Below is a small trained network, with its code and all its weights. Each question gives an input and a class and asks what happens when units are switched off, that is, made to give their printed mean instead of their output.

import numpy as np


def w(rows, s, z=0):
    codes = np.array(rows[::2]) - 128.0
    scale = np.full(codes.shape[1], s)
    scale[-1] = z or s
    return codes * scale


def f(y):
    return np.maximum(y, 0)


def log_softmax(a):
    a = a - a.max(-1, keepdims=True)
    return a - np.log(np.exp(a).sum(-1, keepdims=True))


def net(x, mask):
    res = np.array(x, float).reshape(1, 8) / 4 @ E
    y = f(res @ A[0][:, :-1].T + A[0][:, -1])
    res = res + np.where(mask, y, B[0][:, -1]) @ B[0][:, :-1]
    return log_softmax(res[-1] @ U[:, :-1].T + U[:, -1])


A, B = {}, {}
E = w([
[180,166,153,133,145,134,246,118],'x0',
[125,173,142,155,113,143,143,121],'x1',
[212,124,35,163,150,189,134,191],'x2',
[81,63,174,71,176,191,159,82],'x3',
[132,158,204,110,165,167,125,159],'x4',
[102,86,222,166,149,132,97,129],'x5',
[136,45,139,60,126,68,152,118],'x6',
[165,144,84,109,220,195,151,54],'x7',
],0.012)
A[0] = w([
[86,163,215,94,87,92,172,89,154],'N0',
[103,117,225,94,151,159,191,189,121],'N1',
[157,163,72,172,185,108,213,71,155],'N2',
[127,145,128,200,116,72,135,115,121],'N3',
[127,142,150,86,180,209,93,135,254],'N4',
[106,8,148,118,214,176,166,82,125],'N5',
],0.017,0.0031)
B[0] = w([
[69,66,156,177,116,84,155,24,224],'N0',
[195,137,153,182,198,145,227,157,215],'N1',
[136,198,127,55,31,190,145,98,225],'N2',
[68,100,134,189,81,157,118,162,181],'N3',
[154,219,141,101,188,54,75,130,214],'N4',
[163,2,129,65,166,172,54,114,254],'N5',
],0.015,0.022)
U = w([
[163,117,190,161,157,134,219,165,111],'0',
[74,102,57,90,105,59,93,160,158],'1',
[128,188,153,77,94,181,170,105,56],'2',
[67,114,143,167,125,87,164,79,167],'3',
[132,85,135,83,168,145,112,143,49],'4',
[129,150,54,232,70,105,97,209,252],'5',
[100,211,149,168,192,126,71,109,129],'6',
[162,165,8,83,86,109,162,141,97],'7',
],0.012,0.0036)

Each question gives the input, the list of numbers given to net, and the class t.
The units are the neurons (one row each of A and B). Each row of codes is followed by its name. A weight is (code - 128) times the scale printed after its matrix; where a second scale follows, it is the last column's (A, B and U).
mask holds one flag per neuron, in row order. A switched-off neuron (its flag False) gives its mean, the last column of its row in B, instead of its output. The means were averaged over made-up inputs and are rounded, as every weight is.
A unit's drop is (log p(t) with every unit on - log p(t) with that unit switched off) / (log p(t) with every unit on - log p(t) with every unit switched off).
The circuit of an input: a set's keep is (log p(t) with only the set's units on - log p(t) with every unit switched off) / (log p(t) with every unit on - log p(t) with every unit switched off). Starting from all 6 units, units are removed one at a time, each time the one whose removal leaves the highest keep (on an exact tie, the one counted first), for as long as the keep stays at least 0.8.
units of the circuit, in order: the units of the circuit, biggest drop first
unit that matters most: the unit with the biggest drop
k most important neurons: the k neurons with the biggest drops, biggest first
drop when u is switched off: that unit's drop, to one decimal
input [-4,-8,3,-4,5,5,4,-5], class 0: 2 most important neurons => N5, N3
input [-2,-8,3,-3,-3,-3,2,2], class 7: units of the circuit, in order => N5
input [2,-2,2,-1,2,3,8,-1], class 0: 3 most important neurons => N1, N4, N2
input [-5,6,5,1,-5,2,-6,2], class 5: 2 most important neurons => N5, N0
input [-8,-1,-2,-2,-2,0,7,-1], class 1: 4 most important neurons => N1, N0, N5, N2
input [-2,-1,6,4,-4,-3,-5,-3], class 7: 3 most important neurons => N5, N3, N0
input [-6,-8,0,-1,-1,-5,1,-1], class 1: 3 most important neurons => N2, N1, N5
input [-1,-8,3,-4,-7,0,-2,1], class 5: 3 most important neurons => N5, N3, N4
input [-8,4,-4,-4,2,-4,1,-5], class 3: 3 most important neurons => N5, N0, N4
input [0,1,-4,-8,8,6,-5,1], class 3: 2 most important neurons => N0, N3
input [4,2,7,6,7,8,-4,4], class 4: 2 most important neurons => N5, N4
input [-7,-3,8,0,6,5,-8,-7], class 6: 2 most important neurons => N4, N3
input [-4,0,-1,1,-1,-5,4,1], class 1: 3 most important neurons => N1, N2, N5
input [5,4,5,0,1,-3,3,-4], class 2: 2 most important neurons => N2, N4
input [-3,-3,4,-3,-1,1,0,6], class 7: unit that matters most => N0
input [-7,-3,-4,4,-4,-4,3,-7], class 3: 2 most important neurons => N5, N0
input [3,5,8,1,2,2,6,6], class 2: drop when N2 is switched off => 4.9
input [-3,-7,-3,-5,3,-8,-5,-4], class 5: drop when N5 is switched off => 0.4
input [-3,-2,8,2,-4,5,-4,-3], class 5: drop when N5 is switched off => 1.0
input [0,-5,4,-1,-1,-6,3,-1], class 7: drop when N5 is switched off => 0.1
input [3,-2,6,4,-6,2,-5,3], class 2: most important neuron => N2
